Below is a small trained network, with its code and all its weights. Each question gives an input and a target symbol and asks what happens when units are switched off, that is, made to give their printed mean instead of their output.

import numpy as np


def w(rows, s, z=0):
    codes = np.array(rows[::2]) - 128.0
    scale = np.full(codes.shape[1], s)
    scale[-1] = z or s
    return codes * scale


def softmax(a):
    e = np.exp(a - a.max(-1, keepdims=True))
    return e / e.sum(-1, keepdims=True)


def log_softmax(a):
    a = a - a.max(-1, keepdims=True)
    return a - np.log(np.exp(a).sum(-1, keepdims=True))


def net(x, mask):
    ids = ['αζηλξπστψ'.index(c) for c in x.split()]
    T = len(ids)
    res = E[ids] + P[:T]
    u = 0
    for l in range(3):
        r = res
        for j in range(3):
            rows = slice(3 * j, 3 * j + 3)
            q, k, v = (r @ M[l][rows].T for M in (Q, K, V))
            z = softmax(np.where(np.tri(T) > 0, q @ k.T / 3**0.5, -1e9)) @ v
            o = O[l][rows]
            res = res + np.where(mask[u + j], z, o[:, -1]) @ o[:, :-1]
        u += 3
    return log_softmax(res[-1] @ U[:, :-1].T + U[:, -1])


Q, K, V, O = {}, {}, {}, {}
E = w([
[98,61,157,247,127,72,75,92,86,157],'α',
[147,220,142,224,90,106,204,185,83,140],'ζ',
[191,146,130,131,170,117,118,203,188,54],'η',
[94,198,234,93,30,118,110,150,156,93],'λ',
[81,82,214,77,129,215,175,102,58,122],'ξ',
[209,124,44,32,97,116,64,77,68,123],'π',
[34,90,66,174,119,231,99,125,166,169],'σ',
[85,99,93,85,202,84,100,213,133,199],'τ',
[137,219,214,175,174,177,143,56,168,207],'ψ',
],0.011)
P = w([
[141,52,129,124,109,104,157,113,174,135],'0',
[174,63,171,112,102,158,107,173,157,181],'1',
[152,99,150,117,122,135,103,154,124,153],'2',
[138,146,134,127,143,137,102,149,98,128],'3',
[124,198,113,131,164,134,104,137,67,107],'4',
[109,255,91,134,185,143,95,130,27,86],'5',
],0.0093)
Q[0] = w([
[87,152,197,140,81,201,196,38,119,148],'0.h1',
[89,133,118,252,186,93,139,138,152,175],'0.h1',
[190,191,199,166,83,68,161,184,146,70],'0.h1',
[154,103,129,128,139,141,136,194,132,117],'0.h2',
[143,143,100,148,126,128,216,151,110,161],'0.h2',
[144,164,108,133,118,137,170,185,82,136],'0.h2',
[198,115,122,90,96,126,104,130,152,130],'0.h3',
[117,138,128,145,121,116,188,121,174,73],'0.h3',
[113,125,131,125,140,140,92,132,83,167],'0.h3',
],0.014)
K[0] = w([
[98,149,185,136,101,187,167,63,110,145],'0.h1',
[105,141,131,250,184,107,115,146,132,174],'0.h1',
[167,172,180,161,94,74,146,168,140,75],'0.h1',
[104,93,127,110,146,110,128,175,141,134],'0.h2',
[172,153,99,113,158,97,152,169,138,132],'0.h2',
[167,128,85,87,149,89,113,142,128,144],'0.h2',
[104,127,172,174,100,157,123,126,112,137],'0.h3',
[154,132,109,131,95,150,134,73,134,105],'0.h3',
[115,125,129,112,169,99,122,177,131,149],'0.h3',
],0.016)
V[0] = w([
[76,210,123,155,124,144,94,131,66,114],'0.h1',
[99,7,195,127,89,129,170,168,212,186],'0.h1',
[73,211,112,114,235,173,165,201,123,78],'0.h1',
[163,63,99,3,196,81,2,105,162,138],'0.h2',
[127,126,129,127,130,127,125,125,130,125],'0.h2',
[121,151,127,173,81,150,178,153,98,139],'0.h2',
[65,124,135,88,205,78,118,209,149,172],'0.h3',
[144,128,135,122,132,134,131,160,137,116],'0.h3',
[122,98,225,187,137,200,151,204,206,107],'0.h3',
],0.0047)
O[0] = w([
[108,75,165,152,95,131,103,139,154,158,160],'0.h1',
[53,201,121,164,163,138,163,141,86,87,144],'0.h1',
[122,88,155,113,162,163,163,200,179,133,125],'0.h1',
[112,115,152,90,165,121,1,72,152,95,197],'0.h2',
[127,129,129,127,129,128,127,125,128,127,128],'0.h2',
[143,131,114,158,102,129,174,172,103,145,111],'0.h2',
[95,145,162,96,136,98,113,167,105,175,206],'0.h3',
[129,132,148,133,124,142,121,153,122,133,155],'0.h3',
[179,177,161,97,118,208,147,171,104,141,255],'0.h3',
],0.0066,0.0023)
Q[1] = w([
[104,120,140,151,130,141,152,139,146,139],'1.h1',
[158,139,118,96,132,108,96,125,102,125],'1.h1',
[130,140,140,126,139,123,135,153,126,137],'1.h1',
[148,30,172,125,78,121,128,152,163,177],'1.h2',
[94,242,84,135,173,121,134,114,68,67],'1.h2',
[175,72,143,113,129,157,148,172,179,159],'1.h2',
[110,167,161,117,79,181,161,192,78,179],'1.h3',
[153,175,139,75,126,214,84,189,101,157],'1.h3',
[94,83,146,196,119,2,205,45,117,110],'1.h3',
],0.0091)
K[1] = w([
[119,126,122,131,146,116,138,131,146,113],'1.h1',
[146,128,135,122,102,150,118,116,99,139],'1.h1',
[122,123,125,132,123,130,138,113,131,122],'1.h1',
[89,125,194,201,148,160,196,170,202,132],'1.h2',
[205,133,7,26,90,106,49,11,55,132],'1.h2',
[102,115,152,152,114,108,133,138,125,142],'1.h2',
[156,111,113,93,127,115,97,114,113,142],'1.h3',
[171,133,111,99,160,136,95,154,146,106],'1.h3',
[86,126,163,159,73,102,160,90,84,165],'1.h3',
],0.016)
V[1] = w([
[138,143,116,132,136,119,128,131,118,120],'1.h1',
[129,135,133,119,194,124,106,203,139,146],'1.h1',
[134,137,116,131,132,124,131,126,121,122],'1.h1',
[50,154,193,207,134,136,165,120,169,71],'1.h2',
[185,93,166,123,43,154,122,115,175,184],'1.h2',
[252,47,55,25,44,104,127,74,126,157],'1.h2',
[37,212,105,148,65,178,156,87,89,171],'1.h3',
[128,198,60,146,138,209,83,126,108,112],'1.h3',
[222,151,117,65,152,81,86,134,61,112],'1.h3',
],0.0047)
O[1] = w([
[135,121,128,122,139,123,121,128,136,123,127],'1.h1',
[145,168,161,102,176,133,114,200,92,141,134],'1.h1',
[137,118,129,124,136,120,125,126,141,121,125],'1.h1',
[80,65,128,152,104,95,103,41,197,103,143],'1.h2',
[59,253,99,148,138,160,118,95,53,132,146],'1.h2',
[122,246,82,134,148,196,230,224,63,148,68],'1.h2',
[72,133,84,47,82,166,233,97,165,156,2],'1.h3',
[185,37,92,65,125,161,102,129,182,162,151],'1.h3',
[174,100,184,117,155,87,49,154,77,161,243],'1.h3',
],0.0046,0.0032)
Q[2] = w([
[127,118,106,167,131,88,152,112,116,135],'2.h1',
[98,158,127,141,150,108,150,137,123,151],'2.h1',
[119,152,162,132,152,142,84,167,98,148],'2.h1',
[170,123,201,82,147,149,44,175,109,158],'2.h2',
[134,154,51,118,142,111,198,116,155,72],'2.h2',
[147,123,109,84,102,142,203,106,185,115],'2.h2',
[145,135,88,153,85,95,67,174,131,128],'2.h3',
[130,151,250,96,110,115,96,149,75,106],'2.h3',
[163,178,193,166,126,122,108,136,104,189],'2.h3',
],0.016)
K[2] = w([
[106,137,128,149,48,143,168,91,112,190],'2.h1',
[83,139,143,138,143,111,152,145,108,195],'2.h1',
[117,78,167,137,180,80,81,131,168,139],'2.h1',
[172,165,101,74,130,144,72,138,65,128],'2.h2',
[70,124,177,200,61,133,202,102,145,143],'2.h2',
[94,136,171,136,117,168,207,139,157,138],'2.h2',
[115,100,125,196,36,26,100,106,147,100],'2.h3',
[169,126,170,21,167,38,99,171,133,67],'2.h3',
[239,155,141,137,175,8,105,144,149,153],'2.h3',
],0.011)
V[2] = w([
[149,80,152,176,61,134,139,46,156,88],'2.h1',
[135,11,199,125,162,58,116,154,181,157],'2.h1',
[180,161,108,122,184,131,147,196,159,82],'2.h1',
[98,82,92,143,54,100,121,52,100,175],'2.h2',
[52,118,99,85,165,67,107,140,83,241],'2.h2',
[162,69,51,150,88,55,109,41,119,76],'2.h2',
[145,38,82,141,238,213,148,120,98,140],'2.h3',
[137,156,218,104,148,171,169,112,2,109],'2.h3',
[181,205,162,161,174,123,146,80,166,237],'2.h3',
],0.0067)
O[2] = w([
[165,180,134,79,196,176,94,175,106,90,79],'2.h1',
[71,170,58,166,125,100,216,59,89,77,253],'2.h1',
[96,121,143,228,112,133,135,115,119,137,169],'2.h1',
[138,45,187,98,110,128,133,175,199,183,69],'2.h2',
[122,84,82,88,50,46,190,76,147,197,136],'2.h2',
[189,63,223,222,125,107,106,177,148,181,161],'2.h2',
[167,40,48,167,170,254,167,49,117,144,136],'2.h3',
[185,14,225,93,202,87,202,115,91,40,123],'2.h3',
[202,185,175,156,234,85,169,82,222,238,111],'2.h3',
],0.0063,0.0058)
U = w([
[159,29,205,182,109,90,53,114,147,164,202],'α',
[165,155,116,164,102,136,237,255,105,174,114],'ζ',
[115,195,116,199,168,154,70,109,72,74,169],'η',
[75,175,164,52,110,102,79,167,167,96,71],'λ',
[129,64,138,80,164,148,185,108,123,70,107],'ξ',
[171,162,91,78,132,134,104,139,98,153,4],'π',
[98,124,81,106,91,209,101,145,186,152,106],'σ',
[97,144,71,111,87,76,185,68,122,138,160],'τ',
[152,175,153,102,193,134,141,64,200,161,91],'ψ',
],0.0059,0.0034)

Each question gives the input, a string of symbols that net reads in full, and the target symbol t.
The units are the heads (3 rows each of Q, K, V and O). Each row of codes is followed by its name. A weight is (code - 128) times the scale printed after its matrix; where a second scale follows, it is the last column's (O and U).
mask holds one flag per head, layer by layer. A switched-off head (its flag False) gives its mean, the last column of its rows in O, instead of its output. The means were averaged over made-up inputs and are rounded, as every weight is.
A unit's drop is (log p(t) with every unit on - log p(t) with that unit switched off) / (log p(t) with every unit on - log p(t) with every unit switched off).
The circuit of an input: a set's keep is (log p(t) with only the set's units on - log p(t) with every unit switched off) / (log p(t) with every unit on - log p(t) with every unit switched off). Starting from all 9 units, units are removed one at a time, each time the one whose removal leaves the highest keep (on an exact tie, the one counted first), for as long as the keep stays at least 0.8.
units of the circuit, in order: the units of the circuit, biggest drop first
unit that matters most: the unit with the biggest drop
which heads matter: for each layer, one digit per head in row order, 1 if its drop is at least 0.15 and else 0, layers parted by /
drop when u is switched off: that unit's drop, to one decimal
input ψ π λ ψ, target ζ: units of the circuit, in order	(1.h2; 2.h2)
input ζ λ α ξ π α, target ζ: which heads matter	100 / 010 / 010
input τ η ζ, target η: units of the circuit, in order	(2.h2; 1.h3)
input λ ξ ζ π η, target α: units of the circuit, in order	(0.h1; 2.h2)
input α σ π λ ζ, target α: units of the circuit, in order	(0.h1; 2.h2)
input ζ λ η λ, target η: unit that matters most	2.h2
input ξ α τ λ, target τ: units of the circuit, in order	(2.h2; 2.h1)
input ζ σ ξ σ σ, target σ: units of the circuit, in order	(1.h3; 2.h3; 2.h1)
input ζ ξ ψ ξ η τ, target τ: units of the circuit, in order	(2.h2; 0.h3)
input π σ ξ ξ, target ζ: units of the circuit, in order	(1.h2; 0.h1)
input ψ τ ψ, target τ: which heads matter	000 / 000 / 110
input ζ ζ σ π ψ, target α: units of the circuit, in order	(0.h1; 2.h2)
input ψ τ ξ π π, target τ: which heads matter	001 / 010 / 110
input ξ σ ψ λ α ψ, target ψ: units of the circuit, in order	(2.h3; 1.h3)
input η τ ψ α σ λ, target τ: units of the circuit, in order	(2.h2; 2.h1; 0.h2)
input π ζ ζ ψ ψ τ, target α: unit that matters most	0.h1
input π λ α σ ψ, target α: which heads matter	101 / 000 / 010
input λ σ ψ, target ψ: which heads matter	000 / 000 / 001
input ξ π π, target π: which heads matter	100 / 010 / 100
input ξ π α λ, target α: unit that matters most	0.h1
input ζ ξ λ λ ψ σ, target σ: units of the circuit, in order	(1.h3; 0.h1; 2.h3)
input ψ ξ λ σ λ, target λ: units of the circuit, in order	(2.h3; 2.h1)
input π λ π, target π: units of the circuit, in order	(0.h1; 1.h2; 2.h1; 2.h2)
input σ π η α α, target ζ: which heads matter	000 / 010 / 010
input α τ α, target τ: units of the circuit, in order	(2.h2; 0.h3)
input ξ η ψ, target η: which heads matter	000 / 000 / 010
input α π η, target α: unit that matters most	2.h2
input τ α α η, target η: drop when 2.h2 is switched off	0.7
input α η α π, target α: drop when 0.h1 is switched off	2.5
input τ σ σ, target τ: drop when 0.h3 is switched off	0.2
